Below are the code and all the weights of a small trained network. Each question names an input and a class and asks about switching units off, where a switched-off unit gives its printed mean instead of its output.

import numpy as np


def w(rows, s, z=0):
    codes = np.array(rows[::2]) - 128.0
    scale = np.full(codes.shape[1], s)
    scale[-1] = z or s
    return codes * scale


def norm(h):
    return h / np.sqrt((h * h).mean(-1, keepdims=True) + 1e-5)


def f(y):
    return np.maximum(y, 0)


def log_softmax(a):
    a = a - a.max(-1, keepdims=True)
    return a - np.log(np.exp(a).sum(-1, keepdims=True))


def net(x, mask):
    res = np.array(x, float).reshape(1, 6) / 4 @ E
    u = 0
    for l in range(3):
        y = f(norm(res) @ A[l][:, :-1].T + A[l][:, -1])
        res = res + np.where(mask[u : u + 5], y, B[l][:, -1]) @ B[l][:, :-1]
        u += 5
    return log_softmax(norm(res)[-1] @ U[:, :-1].T + U[:, -1])


A, B = {}, {}
E = w([
[133,144,128,147,133,86,12],'x0',
[147,89,89,15,216,121,120],'x1',
[156,89,127,175,104,190,181],'x2',
[1,31,166,117,146,119,51],'x3',
[89,160,147,80,147,156,141],'x4',
[115,96,187,159,121,178,148],'x5',
],0.0079)
A[0] = w([
[168,93,115,169,2,93,56,35],'L0N0',
[66,140,70,52,80,102,198,89],'L0N1',
[212,47,90,35,230,177,103,9],'L0N2',
[234,179,150,102,22,140,10,25],'L0N3',
[149,108,176,117,110,241,155,120],'L0N4',
],0.0057,0.0016)
B[0] = w([
[106,255,112,109,38,10,4,204],'L0N0',
[92,116,140,37,116,128,49,186],'L0N1',
[87,211,44,194,164,144,165,252],'L0N2',
[197,123,72,166,156,141,33,205],'L0N3',
[182,196,77,24,66,156,23,210],'L0N4',
],0.0078,0.0039)
A[1] = w([
[97,102,160,74,112,107,118,136],'L1N0',
[147,139,115,74,255,106,205,76],'L1N1',
[218,197,127,141,165,191,116,115],'L1N2',
[122,201,86,186,88,106,187,103],'L1N3',
[185,172,164,150,151,131,177,1],'L1N4',
],0.0085,0.00081)
B[1] = w([
[143,71,196,83,137,116,158,183],'L1N0',
[108,183,175,129,119,164,170,236],'L1N1',
[144,126,118,113,112,8,192,254],'L1N2',
[149,125,206,171,107,155,195,215],'L1N3',
[155,119,211,105,185,138,146,171],'L1N4',
],0.011,0.0051)
A[2] = w([
[64,3,80,181,97,143,81,148],'L2N0',
[119,174,67,155,122,117,97,221],'L2N1',
[109,128,127,130,183,102,157,3],'L2N2',
[134,124,156,75,84,140,178,55],'L2N3',
[125,157,128,135,127,113,88,20],'L2N4',
],0.011,0.00077)
B[2] = w([
[236,185,165,140,108,12,137,253],'L2N0',
[129,86,73,105,161,194,93,223],'L2N1',
[62,174,174,176,133,234,158,186],'L2N2',
[151,85,70,1,79,245,168,255],'L2N3',
[62,92,195,80,181,209,25,196],'L2N4',
],0.0079,0.0045)
U = w([
[172,118,227,99,166,1,149,234],'0',
[101,223,177,168,104,123,122,202],'1',
[174,116,169,101,136,79,105,219],'2',
[170,167,148,83,101,131,65,60],'3',
[181,155,175,78,112,90,95,4],'4',
[99,132,120,90,58,25,129,92],'5',
],0.008,0.0023)

Each question gives the input, the list of numbers given to net, and the class t.
The units are the neurons (one row each of A and B). Each row of codes is followed by its name. A weight is (code - 128) times the scale printed after its matrix; where a second scale follows, it is the last column's (A, B and U).
mask holds one flag per neuron, layer by layer. A switched-off neuron (its flag False) gives its mean, the last column of its row in B, instead of its output. The means were averaged over made-up inputs and are rounded, as every weight is.
A unit's drop is (log p(t) with every unit on - log p(t) with that unit switched off) / (log p(t) with every unit on - log p(t) with every unit switched off).
The circuit of an input: a set's keep is (log p(t) with only the set's units on - log p(t) with every unit switched off) / (log p(t) with every unit on - log p(t) with every unit switched off). Starting from the 12 units with the biggest drops (on a tie, the unit counted first), units are removed one at a time, each time the one whose removal leaves the highest keep (on an exact tie, the one counted first), for as long as the keep stays at least 0.8.
units of the circuit, in order: the units of the circuit, biggest drop first
top k neurons: the k neurons with the biggest drops, biggest first
top k neurons in layer l: the k neurons of layer l with the biggest drops, biggest first
drop when u is switched off: that unit's drop, to one decimal
input [-4,8,1,-1,5,-5], class 1: units of the circuit, in order => (L0N2 L1N1)
input [-3,-3,2,8,6,-5], class 0: top neuron in layer 1 => (L1N1)
input [8,-2,4,8,4,-1], class 0: units of the circuit, in order => (L2N0 L0N4)
input [-4,5,2,0,4,-4], class 1: top 2 neurons => (L0N2 L1N1)
input [6,8,4,-2,3,-2], class 1: top 2 neurons in layer 0 => (L0N2 L0N4)
input [4,6,2,-4,1,5], class 1: top 2 neurons => (L0N2 L2N2)
input [2,-2,1,-8,4,6], class 0: top 2 neurons => (L1N2 L1N4)
input [5,-3,2,8,5,7], class 0: top 2 neurons in layer 2 => (L2N0 L2N3)
input [-1,4,5,7,-2,-5], class 0: units of the circuit, in order => (L2N0 L0N4)
input [-8,8,0,3,6,3], class 1: top 2 neurons in layer 1 => (L1N1 L1N2)
input [5,8,-5,1,4,6], class 1: drop when L1N1 is switched off => 0.2
input [2,6,3,4,1,-2], class 1: drop when L0N2 is switched off => 0.4
